Below are the code and all the weights of a small trained network. Each question names an input and a class and asks about switching units off, where a switched-off unit gives its printed mean instead of its output.

import numpy as np


def w(rows, s, z=0):
    codes = np.array(rows[::2]) - 128.0
    scale = np.full(codes.shape[1], s)
    scale[-1] = z or s
    return codes * scale


def f(y):
    return np.maximum(y, 0)


def log_softmax(a):
    a = a - a.max(-1, keepdims=True)
    return a - np.log(np.exp(a).sum(-1, keepdims=True))


def net(x, mask):
    res = np.array(x, float).reshape(1, 5) / 4 @ E
    y = f(res @ A[0][:, :-1].T + A[0][:, -1])
    res = res + np.where(mask, y, B[0][:, -1]) @ B[0][:, :-1]
    return log_softmax(res[-1] @ U[:, :-1].T + U[:, -1])


A, B = {}, {}
E = w([
[101,222,139,183,140,79,254,66],'x0',
[168,115,127,75,212,39,141,178],'x1',
[162,140,209,141,56,22,81,182],'x2',
[77,218,35,141,138,121,100,208],'x3',
[155,145,124,137,131,138,121,129],'x4',
],0.0091)
A[0] = w([
[122,191,88,105,179,109,96,140,183],'neuron 1',
[102,103,183,100,217,112,129,175,115],'neuron 2',
[89,130,167,140,132,131,174,116,70],'neuron 3',
[131,178,147,159,43,154,99,106,252],'neuron 4',
[150,110,81,134,134,146,94,147,81],'neuron 5',
[102,153,47,178,120,152,123,168,82],'neuron 6',
[93,104,120,81,252,218,188,138,192],'neuron 7',
[39,110,41,144,135,107,113,141,62],'neuron 8',
[158,116,172,131,115,115,130,188,197],'neuron 9',
[84,101,139,174,79,143,186,160,193],'neuron 10',
[43,106,156,146,84,165,134,134,117],'neuron 11',
[140,88,124,73,154,173,95,190,96],'neuron 12',
[81,197,57,104,111,77,100,166,5],'neuron 13',
[158,72,160,127,149,168,161,98,79],'neuron 14',
[138,176,114,184,128,106,182,129,133],'neuron 15',
[98,97,162,89,111,125,152,85,8],'neuron 16',
[157,116,134,93,197,45,198,185,138],'neuron 17',
[211,99,150,90,108,120,167,67,40],'neuron 18',
[130,67,128,91,104,147,82,140,187],'neuron 19',
[129,68,123,141,152,84,105,98,112],'neuron 20',
[154,146,178,143,100,51,98,170,196],'neuron 21',
[115,167,160,148,185,79,205,122,159],'neuron 22',
[122,105,132,192,71,160,113,83,29],'neuron 23',
[118,88,145,96,99,151,117,164,51],'neuron 24',
[168,109,176,104,176,140,146,116,100],'neuron 25',
],0.011,0.0024)
B[0] = w([
[168,179,169,52,50,154,185,124,201],'neuron 1',
[184,216,84,148,128,236,124,214,198],'neuron 2',
[164,97,93,174,146,103,64,91,164],'neuron 3',
[149,83,118,101,246,201,171,196,194],'neuron 4',
[114,93,92,119,105,69,201,64,170],'neuron 5',
[125,153,166,73,126,105,84,91,189],'neuron 6',
[17,126,163,108,185,60,225,112,233],'neuron 7',
[133,191,184,112,28,113,136,48,183],'neuron 8',
[70,79,102,98,132,97,209,134,196],'neuron 9',
[135,58,66,137,156,206,151,145,168],'neuron 10',
[185,191,96,58,202,209,91,236,169],'neuron 11',
[147,73,69,196,121,148,119,44,215],'neuron 12',
[197,168,142,90,36,109,69,17,215],'neuron 13',
[158,133,196,19,74,21,125,119,182],'neuron 14',
[150,55,108,149,85,106,164,113,197],'neuron 15',
[207,200,171,119,80,91,93,83,156],'neuron 16',
[166,120,10,95,229,216,146,201,245],'neuron 17',
[152,183,148,134,58,122,53,143,185],'neuron 18',
[94,90,110,204,134,107,204,102,209],'neuron 19',
[186,156,75,104,77,156,85,183,165],'neuron 20',
[2,97,215,82,165,80,238,114,239],'neuron 21',
[173,59,73,186,76,123,147,127,223],'neuron 22',
[163,193,39,52,176,83,101,208,172],'neuron 23',
[252,116,97,194,109,86,130,88,170],'neuron 24',
[184,177,197,27,61,106,68,119,174],'neuron 25',
],0.0057,0.012)
U = w([
[179,203,173,65,85,69,36,119,64],'0',
[152,145,60,98,235,189,81,234,92],'1',
[114,103,128,125,157,129,110,147,254],'2',
[150,50,45,254,134,75,107,98,72],'3',
[1,91,199,89,215,84,139,145,84],'4',
],0.0093,0.0083)

Each question gives the input, the list of numbers given to net, and the class t.
The units are the neurons (one row each of A and B). Each row of codes is followed by its name. A weight is (code - 128) times the scale printed after its matrix; where a second scale follows, it is the last column's (A, B and U).
mask holds one flag per neuron, in row order. A switched-off neuron (its flag False) gives its mean, the last column of its row in B, instead of its output. The means were averaged over made-up inputs and are rounded, as every weight is.
A unit's drop is (log p(t) with every unit on - log p(t) with that unit switched off) / (log p(t) with every unit on - log p(t) with every unit switched off).
The circuit of an input: a set's keep is (log p(t) with only the set's units on - log p(t) with every unit switched off) / (log p(t) with every unit on - log p(t) with every unit switched off). Starting from the 12 units with the biggest drops (on a tie, the unit counted first), units are removed one at a time, each time the one whose removal leaves the highest keep (on an exact tie, the one counted first), for as long as the keep stays at least 0.8.
units of the circuit, in order: the units of the circuit, biggest drop first
unit that matters most: the unit with the biggest drop
k most important neurons: the k neurons with the biggest drops, biggest first
drop when u is switched off: that unit's drop, to one decimal
input [3,6,-1,-3,-5], class 1: unit that matters most	neuron 17
input [-4,-7,-1,-4,4], class 1: units of the circuit, in order	(neuron 23; neuron 11)
input [-7,4,2,5,-4], class 3: units of the circuit, in order	(neuron 12; neuron 19)
input [-6,-7,8,3,-3], class 4: 2 most important neurons	(neuron 21; neuron 17)
input [6,2,-7,-1,0], class 4: 3 most important neurons	(neuron 7; neuron 12; neuron 24)
input [4,-8,-4,-6,-3], class 1: units of the circuit, in order	(neuron 11; neuron 23)
input [2,6,-1,-7,-6], class 0: 2 most important neurons	(neuron 25; neuron 14)
input [4,0,-1,5,-1], class 0: units of the circuit, in order	(neuron 13; neuron 8)
input [-6,4,-4,-2,-3], class 3: 3 most important neurons	(neuron 12; neuron 21; neuron 19)
input [-8,7,0,-5,3], class 3: 3 most important neurons	(neuron 12; neuron 19; neuron 24)
input [0,-2,-4,-3,-3], class 4: units of the circuit, in order	(neuron 7; neuron 22)
input [-7,-7,4,-1,2], class 1: 2 most important neurons	(neuron 4; neuron 11)
input [-8,-3,6,4,-2], class 3: 2 most important neurons	(neuron 24; neuron 12)
input [7,6,-2,1,-6], class 3: 2 most important neurons	(neuron 22; neuron 15)
input [-7,-7,6,4,-1], class 1: units of the circuit, in order	(neuron 4)
input [0,-7,-4,-5,-5], class 1: 2 most important neurons	(neuron 11; neuron 23)
input [-2,-1,7,-5,-1], class 4: 3 most important neurons	(neuron 21; neuron 13; neuron 9)
input [8,-8,-5,-1,-8], class 1: 2 most important neurons	(neuron 11; neuron 23)
input [3,6,7,6,-2], class 4: 2 most important neurons	(neuron 21; neuron 9)
input [-3,3,6,3,0], class 4: units of the circuit, in order	(neuron 21)
input [-2,0,-6,-2,4], class 4: drop when neuron 7 is switched off	0.3
input [1,8,4,-1,6], class 1: drop when neuron 17 is switched off	0.6
input [-8,3,1,-7,-1], class 3: drop when neuron 17 is switched off	-0.2
